(in the rows, 128 means zero)
[135 137 126 158 124 105 117 108 142 146 123 138 135 122 131 142 129 150
 194 112 146 125 148 113 113 119 101 175 139 179 142 157 163 102 142 156
 160 163 152 145 110 139 112 112 123 138]  <62>
[137 136 142 109 139 139 110 164 103 137 110 117 137  95 130 127  94 140
 177 132 181 136 144 183 154 134 112 107 155 108 122 119  85 137 161 174
 148 120 176 106  87 120 130 140 147 159]  <187>
[129 111 150 118 122  76 125 144 161 164 143 143 124 134 110  99 131 122
 162 139 121 149 138  96 133 137 154 126 142 104 117 131 134 161 152 125
  48 145 137 143  95  95 131 104 113 131]  <43>
[149 127 160 116 141  68 114 110 104 179 103 132 172 151 191 126 124 133
 169 147 110 111 136 104 108 165 128 135  97 103 142 144 144 148 163 141
 108 184 113 163 131  94 130 132 164 151]  <187>
[134 145 122 112 112  99 176 115 120 173 121 131 126 131 145 123  77 173
 176 112 111 147 122 132 144 192 143 177 112 133 136 128  93 133 148 139
 146 115 126 142 119  68 115 182 116 144]  <62>
[ 95 133 123 109 146  95 163 126 117 143 121 147 130 118 145 173 147 116
 166 138 127 130 141  88 123 162 115 146 129  82 143 149 165 132 147 109
 104 116 141 134 141 131 125 112  81 119]  <62>
[155 105 120  85 105 127 104 170 110  89 123 191 121 150 117 137 162  57
 156 139 129 114 110 143 125 130  90 172 111  73 122 133 169 144 118 143
 135 106 133 161 156 139 116 135 144 105]  <43>
[113 134 133 113 127 108 101 143 150 167 123 133 142 110 154 166 141 116
 148 107 153 125 138 153 110 112 121 164 119 141 121 135 128 151 146 142
 127 114 138 136 130 151 109 117 132 146]  <140>
[161 119 123 110  96 118 100  95 128 126 141 163 158 153 102  86 124 125
 100 141 147 123 125 128 110 151 133 144 124 110  84 142 131  99 143 114
 117 113 177 147 136 109 149 110  85 117]  <34>
[117 159 147 121 134 127 152 122 181 163 121 122 139  86 124 146 142 128
 195 142 109 151 103 106 131 167  97 139 132  46 134 128 125 164 152 148
 147 155  95 126  94 148 102 160 120 109]  <173>
[143 124 129 115 107 123 127 145 114 120 112 144 126 118 135 128  98 140
 136 135 111 129 118 133 117 135 120 136  86 131 132 129 126 128 103 141
 148 145 127 160 133 104 123 145 181 105]  <59>
[139 173 102 154 110 113  44 186 113  77 120 140  99 113 124 128 132 161
 109  85  82 109 109 193 175 103 198 140  82 175 119 149  97 118 107 130
 165 105  86  78 142 134  65 123 141 104]  <187>
[135 115 146 144 140 127 133 118 121 142 121 128 113 127 147 135 124 131
 149 152 137 155 140 118 129 115 116 126 107 145 144 137 151 116 144 129
 154 177 110 140 121 145 114 111 158 133]  <154>
[131 137 129 141 115 128 129 130 113 120 150 150 108 147 148 127 126 131
 164 152 144 121 138 121  93 109 119 150  96 166 150 169 173 124 125 137
 121 143 105 143 110 151 126 136 180 134]  <140>
[149 117 118 125 135 114 129 107 156 152 127 132 123 129 122  95 104 111
 183 142  86 116 124 126 131 148 104 150 129 103 143 135 136 160 158 132
 114 130 142 131 116 109 139 129 122 133]  <95>
[122 104 106  93 143 102 114 109 139 149 129 127 132 150 109 102 146 167
 179  98 111 117 112 156 136 124 114 147 149 110 150 148 119 157 122 120
 119 110 152 162 133 133 133 133 134 146]  <62>
[118 134 138 104 143 148 133 120 144 136 123  93 144 100 145 158 145 123
 180 111 142 114 128 106  97 129 142 141 130  79 121 121 150 136  92 128
 123 148 136 120 155 140  96 172 125 132]  <154>
[127  83 121 128 144 122 145 123 148 111 118 171 122 119 135 149 137 114
  84 176  98 101 125 141 157 136 107 126  83 125 128 118 108 131 147  99
  92 173 124 184 157 126 115  82 121 109]  <43>
[146 140 138 125 113 154 175 111  58 125 122 118 135 158 157 110  94 142
 100 143 110 158 118 121 107 121 112 128  88 169 105 117  99  93 124 126
 169 178 127 145 139 104 139 141 159 131]  <154>
[140 144 108 114 148 131 123  76 140 136 131 113 125 132 136 104  20 120
 148 138 104 154 141 121 135 145 121 150 126 133 145 158 132 145 151 108
 137 119 152 104 133 109 122 131 119 112]  <158>
[127 143 136 122 151 106 139 132 150 176 143 127 108 153 125 119  93 168
 184 118  74 165 152  89 144 132 150 114 126 148 138 106 138 135 142 142
 137  75 113 146 134 101 142  91 111 159]  <43>
[116 125 125 127 143 125 126 139 133 150 133 147 120 135 154 144 139 116
 194 122 131 149 139 120 145 114 111 127 121 163 160 138 152 116 161 139
 133 141 130 128 131 141 108 108 145 150]  <187>
[134 131 107 133 129 139 114 116 149 144 141 135 111 122 168 113 105 174
 140 118 146 161 101 154 116 111 165 108 124 133 163 134 130 134 131 121
 149 111  89 123 120 139  75 166 165 145]  <62>
[138 142 112 126 128 123 114 113 162 151 128 111 128 140 115 121 123 131
 115 132 165 130  91 129  89 129 120 132 160 148 125 126 126 117 136 153
 109 106 165 126 104 116  68 166 160 137]  <62>
[118 130 133 127 112 113 132 137 161 139 143 146 104 154 122 120 154 103
 153 131 138 141 143 136 135  87 146 150  99 151 156 153 136 109 134 129
 130 166 131 136 124 142 112 127 134 122]  <43>
[130 153 117 106 135 132 154 120 143 141 147 129 136 154 154 139 152 153
 144 104 108 148 115 121 150 118 136 106 129 160 157 143 112 138 143 146
 133 135 114 123 132 127 124 131 147 131]  <59>
[150  78 142  77  94 146 142 134 108 115 130 106 145 141 139 140 141 137
 134 144 155 156 146 194 156 152 127 121 109 163 110 173 115 125 112 133
 123 132 159 135 153 137 164 131 154 117]  <59>
[153 114 123 119 116  92 137 120 118 147 118 135 106 112 146 112  67 115
 159 155 101 151 146 136 173 201 110 141 134  93 152 135 149 142 155 105
  99  83 139 136 129  83 159 139 103 131]  <173>
[119 146 102  90 116 118 136 145 184 130 152 135 110 117 109 115 148 150
 153 135  78 154 146 126 135 122 252 124 133 118 118  99 105 100 115  72
 185 123  75 147 148 112 122  82 114 110]  <59>
[139 121 134 117 122  87 145 144 146 139 137 170 105 169 124 134 110 110
 172 107 108 111 148 117 142 111 145 164 153 131 180 139 145 128 131 138
 109 153 147 134 141 124 154 121 121 151]  <140>
[ 98 138  95 135 142 114 114  84 139 118 148 145  99 128 123 129  82 130
 132 138 183 141  98  75 133 119 112 123 142 106 130 141 127 144 164 153
 128  87 130 117  98 133  72 166 137 129]  <62>
[156  76 113 115 126 109 113 117  96 120 145 150 102 160 101  79 111 157
 150 144 103 122 106 147 151 140  97 122 154 141 139 162 147 191 162 120
  79 110 157 147 135 132 149 120 148 142]  <140>
[143 146 139 108 125 135 117 125 110 144 123 117 132 145 121 121 113 106
 156 154 103 135 134 124 100 130 113 149 133 124 115 139 146 115 147 129
 135 149 148 128 122 124 136 128 126 114]  <140>
[122 133 115 112 167 113 133 115 168 137 125 137 141 140 122 137 120 151
  90 137 158 135 103 121 153  96  87 106 124 103 153 135 119 143 146 163
 111  86 136 141 104 124 115 160 151 137]  <140>
[151 150 136 119 128 140 141 125 133 141 170 111  91 158 118 156  85 157
 101 127 116 135 146 116 127 130 174  50 108 160 149  77 131 115 170 131
 115 115 114 126 109 105 117 130 161 114]  <43>
[118 138 103  79 162 138 154 143 182 147 124 168 132 125 142 159 187 123
 171  81 113 118 111 161 108 154 112 160 101  73 161 142 139 133 105 118
  81  88 147 128 109 159 130 109 133  98]  <62>
[141 123 118 106 145 123 109 111 159 158 114 113 140  84 160 119 154 159
 148 123 172 153 135 138  64 119 173 148 170  92  87 129 171 129 128  96
  98  61 169 109 128 169 137 116  94 135]  <158>
[117 149 133 102 117 120 183 144 132 165 154  89 109 119 125 184 104 142
 231 116 117 197 168  86 187 160 137  48 155 182 193 137 154 134 164 116
 149 155  86  85 135 138 144  91 196 139]  <62>
[ 91 141 141  79 154 104 158 129 129 160 125  88 135 150 169 161 122 139
 138  96  99 161 127 131 122 132 125 115 118  75 113 122  93 141 147 157
 166  98 130 129 132 152 111 163  91 141]  <173>
[153 139 115 110 143 104 115 122 132 144 127 149 115 125 125 104 130 140
 149 106 137 151 122 124 166 147 135 111 137 124 113 112 107 127 144 137
 124 102 140 154 111  89 125 118 125 128]  <158>
[132 128 115 110 116 129 129 117 134 124 142 125 119 132 134 123 117 117
 135 130 151 155 139 126 111 133 132 114 137 158 130 146 136 110 126 114
 111 115 152 111 123 129 122 125 124 117]  <43>
[130 128 137  89 104 163  99 121 114 118 120 140 109 156  94 116 142 114
 137 114 128 132 106 132 157 129 117 124 134 151 132 146 123 106 133 129
 133 137 137 150 128 139 135 122 149 111]  <173>
[130 115 142  68 145 139 128 151 159 103 138 130 131  87 123 140  97  82
 213 136 144  87 132 141  80 126 102 136 137  61 133 162 149 147 124 145
  70 148 149 124  98 170 116 161 125 139]  <158>
[141 114 109 126  87 118 144 108 125 117 138 136 113 120 172 108 131 161
 181 151 140 110 103 158 126 118 153 167  88 144 155 159 145 163 120 109
 143 168 103 129 141 145  89 167 181 124]  <154>
[109 122 135  97 115 113 163 104 149 151 134 132 129 127 149 136 149 151
 181 170 151 133 128  91 101 143 152 144 133  77 115 123 160 148 121 121
 116 141 137 169 120 121 106 137  96 103]  <34>
[109 168 140 126 164 101  80 127 103 119 128 140 144  87 121 130 183 158
 166 105 150 143 140 171 169  87 145 169 153 116 141 125  92  75 116 102
 183  98 105 135 117 159 171 108 117 116]  <62>
[114 119 153 162 138 108  99 121 117 169 130 117 113 122 163 102 102 157
 138 104 173 129 172 117 161 101 123 107 136 155 166 134 164 113 159 139
 120 110 160 163 144 124 153 148 162 170]  <140>
[182 120 146 103 137 138 123 137 107 144 119 120 128 136 104 107  89 120
 139 122 111 154 108 138 164 143  97 130 145 129 138  96 149 125 156 131
 135  90 112 156 150 107 142 153 167 151]  <158>
[137 146 127 135 144 137 153 140 153 133 132 123 124 112 147 106 119 146
 157 119 115 148 142 156 146 126 103 149 134 134 138 137 116 117 156 135
 141 135 118 145  90 142 139 130 172 132]  <95>
[131 139 153  96 128 136 114  78 141 142 150 144 105 145 171 130 130 130
 143 130 178 151 107 116 105  66 118  97 107 176 156 142 134 104 114 181
 131  99 161 154 135 147 127 188 137 127]  <34>
[152 117 138  87 116 136 141 133 110 150 114 143 127 158 153 145 161 132
 169 101 164 140 128 151 147 122 113 143 131 157 162 143 154  77 164 133
 154 136 135 132 136 164 138 125 157 160]  <154>
[138 148 117  82 138 106 117 109 131 149 120 170 116 181 142 153 121  92
 148 148 106 106 119 126 125 139 112 155  87 113 144 141 118  88 149 132
 121 119 135 166 135 112 119 115 117 132]  <95>
[140 125 114 112 130 105 102 117 152 154 112 140 121 135 122 117  97 124
 143 125 116 133 128 128 130 131  97 137 142 116 148 158 128 144 140 146
 120 108 152 131 129 117 141 155 132 144]  <140>
[153 122 129 116  95  44 104 113 133  95 162 137 135 154 125 110  75 149
 142 174 128 124 136 124 117  90  75  99 133 118 141 202 150 158 109 159
 103 136 164 144  99 132 143 129 137 120]  <154>
[116 117 114 137 115 142 120  96 101 117 129 158 121 134 130 143 133 119
 118 163 184 120 137 113 140 137 123 116 151 134 150 148 128 142 132 101
 123 159 135 146 136 119 134 105 141 121]  <95>
[143 155 100 127 126 136 110  81 156 142 159 111 107 147 105  90  99 161
 130 132 127 135 121 131 149 140 142 108 170 108 134 130 118 143 166 113
 105  85 158 116 110 128 141 138 132 135]  <173>
[129 129 106 109 105 134 119 139 155 173 129 162 123 177  80 166 189  88
 180 117 113 151 112  92 113 149 100 158 152  97 133 166 147 168 168 150
  84 180 131 108 115 110 102 187 138 114]  <158>
[117 132 131  96 130 124 164 128 134 132 140 133 127 138 149 150 135 120
 162 121 119 142 128 111 132 147 123 133 135 110 151 137 143 143 125 130
 117 119 124 123 143 138 129 148 121 118]  <34>
[138  89 144  97 109  87 136 131  98 142  98 144 120 119 109 125  98 166
 130 165 133 150 147 186 111 145  87 119  71 141 142 179 106 121 125  97
 135 154 151 166 127 158 172  99 161 124]  <43>
[123 118 122 115 141 124 146 125 106 124 123 131 118 121 177 125 131 120
 169 143 115 117 127 123 116 145 131 149 134 100 142 141 151 162 137 127
 123 126 130 132 140 138 124 129 125 128]  <59>
[101 165 174 147 195  97 134 114 111 161 130  65 150  97 149 103 150 137
 185 104 108 110 106 106 111 120 107  87 133  97 133 120  90 209 113 154
 119 162 136 116 139 165 123 114 172 156]  <95>
[140 133 149 101 140 137 170 145  95 123 107  90 145 117 135 165 161 115
 153 108 108 103 117 132 121 165 103 136 133 116 131 113 144 134 148 132
 122 147 106 106 125 158 136 141 141 124]  <187>
[131 122 127 103  87 136 131 121  96 116 145 141 116 158 124 153 128 115
 133 155 139 123 129 125 123 133 111 145 104 150 112 155 135 115 129 130
  98 129 134 149 134 130 150 129 140 119]  <59>
[128 125  97 119 138 109 129  89 123 151 123 119 127 130 125  93 120 125
 144 128 122 130 126 122 109 151  93 143 147 136 124 166 131 134 165 123
 130  98 154 139 130 124 135 137  97 166]  <62>
[110 124 121 117 123 120 169 139 135 130 125 119 111 111 143 140 141 126
 171 134 128 122 114 120 131 158 123 140 134 100 147 132 133 138 135 135
 131 142 129 127 128 132  94 171 132 117]  <59>
[128 124 139 132 137 125 105 109  79 125 143 112 124 143 114 110  94 145
 146 139 127 112 136 129 113 149 113 130 114 144 120 140 128  90 150 109
 118 135 134 156 120 120 122 142 144 139]  <95>
[122 143 119 112 153 139 118 128 127 129 140 137 117 129 130 128 157 117
 173 129  94 147 101 126 114 148  99 139 123  72 129 155 141 147 150 138
 141 118 102 110 115 156  98 178 117 104]  <140>
[134 135 143 130 122  87 115 166 185 146 128 121 110 137 132 110  73 169
 127 107 111 143 131 117 113 109 146  88 125 100 158 145 176  62 150 177
 170  48 115 124 120 151 104 180 131 163]  <62>
[110 156  99 123 118 117 120 114 129 132 167 117 108 141 114 106 120 147
 111 128 150 153 127 131 104 122 143  99 145 155 118 121 108 112 120 115
 121  66 176 124 114 107 120 150 133 113]  <187>
[116 137 134 106 122 142 120 107 127 133 141 127 106 156 121 142 118 107
 120 146 152 151 132 125 132 126 133  94 131 125 136 147 119  96 139 135
 119 122 145 109 103 136 138 122 125 101]  <62>
[136 109 130 100 121  73 152 111 107 134 157 164 129 133  98 133  74 135
 218 108 117 122 137  98 153 124  90 145 157 123 152 117 113 205 164 137
 123 179 147 176 128 112 156 116 140 158]  <187>
[101 139 115  94 140 125 168 118 183 164 121 133 126 119  85 161 109 153
 168 113 120 138 132  80 143 145 102 113 140 115 147 136  95 122 154 136
 110 137 127 134 120 130 151 154 152 157]  <187>
[116 123 135 120 132 129 114 123 149 150 125 120 122 132 149 106 125 138
 160 126 154 135 128 156 126 105 118 135 131 138 144 148 132 140 146 142
 147 132 134 141 100 161 113 122 167 124]  <158>
[114 100 118 129 122  59 168 137 187 162  95 113 116 124  79 134  85 149
 164 121 133 103 126 150 117 158  33 153 146 126 215 201 147 181  92 158
 113  91 166 136 124 158 146 152 171 172]  <62>
[149 125 145 118 115 124 139 139 131 169  91 112 124 112 150 136 154 131
 221 159 135 138 124 166 151 133 112 172 131 141 129 122 142 100 153 152
 177 150 106 149 111 145 114 106 125 156]  <62>
[132 101 135  80  91 131 199 147 115 105 113 107 139 184 145 150  87 120
 167 137  90 118 106 130 144 137  54 166 123 165 119 127 129  69 123 167
 138 185 123 166  94 115  93 149 127 101]  <158>
[102 122  99 129 147  96 142 115 121  96 141 116 117 126 115 138 143 163
 112 138 172 124 111 114 113 106 122 125 132 151 146 148 146 145 147 118
 135 124 117 143 108 145  66 169 159 124]  <187>
[125 117 131 118 130 133 123 120 123 131 114 147 128 141 166 122 128 128
 152 141 142 142 142 108 138 109 123 129 125 148 144 156 159 126 165 140
 134 165 132 152 120 130 124 123 159 125]  <187>
[115 142 128 124 155 119 134 104 143 145 138 129 127 113 170 150 106 127
 165 149 107 126 132  98 115 126 129  97 137 102 168 121 141 133 150 122
 118 153 126 111 135 136 112 136 115 123]  <34>
[110 140 143 110 133  97  94 132 160 136 142 122 153 112 147  89 131 153
 216 128 134 103 151 158 148  79 140 120 160 132 178 149 143  29 162 129
 168 123 146 125  98 164 148 105 117 142]  <62>
[101 115 112 126 133 153 148  94 124 112 140 110 128 188 112 141 107 139
 156 154 196 173 137  88 143 161  90 132 196 125 136 181 132 108 120 141
 135 142 120  90  67 142 105 124 136 127]  <154>
[136 127 144 124 120 120 102 119 117 142 132 116 152 120 123 109 117 135
 124 148 140 144 123 121 125 129 128 129 165 120 123 120 143 140 144  98
 130 150 124 150 139 125 125 125 169 117]  <140>
[ 92  66  97 100 140  25 148  92 124 113 123 164 109 116 105 155 161 116
 170  86 221 126 106  59 178 130  84 120 221 138 202 172 191 208 159 130
 122  66 147 128 133 160 108  91  58 159]  <62>
[125  84  97 154 128 132 110 102 115 109 120 166 144 127  98 146 126  85
 125 142 176 137 132  81 146 162  69 110 144 155 127 165 136 130 160 125
 144 167 157 118 166 129 112  99 150 144]  <95>
[122 142 133 104  87  89 170 112  71 119 138 118 104 164 145 131  94 170
 139 137 132  99  97  66 117 150 169 123 163 147 130 103 142 146 139 123
 121 134 103 136 100  94  88 123 107 121]  <154>
[131 141 111 106 131 127 170 131 144 130 138 141 112 135 161 159 158  98
 199 142 124 113 113 102 127 160 109 161 134  92 147 121 169 177 137 146
 110 131 106 142 127 132  86 148 139 122]  <34>
[ 90 110 104 138 119  63 123 149 120 106 151 125  88 137 163 142 133 105
 103 165 181 140 134 137  62 106 158 144 170 201 139 170 117 142 121 134
 115 112 146 115 119 148  77 153 188 143]  <59>
[161 170 113 106 139 130  95  88 128 126 189 140 131 202  95 149  61 142
 107 107  78 161 108 132 129 128  79 100 108 173 159 138 128 114 161 146
 163  89 130 149 114  94  82 147 110  93]  <95>
[124 115 129 109 120 138 156 130 131 143 138 151 131 110 138 144 141 165
 160 138 134 118 110 119 113 172 167 107 118 114 131  95 130 149 132 118
 162 118  88 162 147 110  96 141 128 128]  <158>
[ 99 102  81 126 104  88 141 119 179 135 124 166 102  94 110 125 117 138
 123 159 107 164 124  77  94  68 123 126 109 160 129 145 136 168  81 125
 142 125 158 198 167  82 108 142 104 122]  <59>
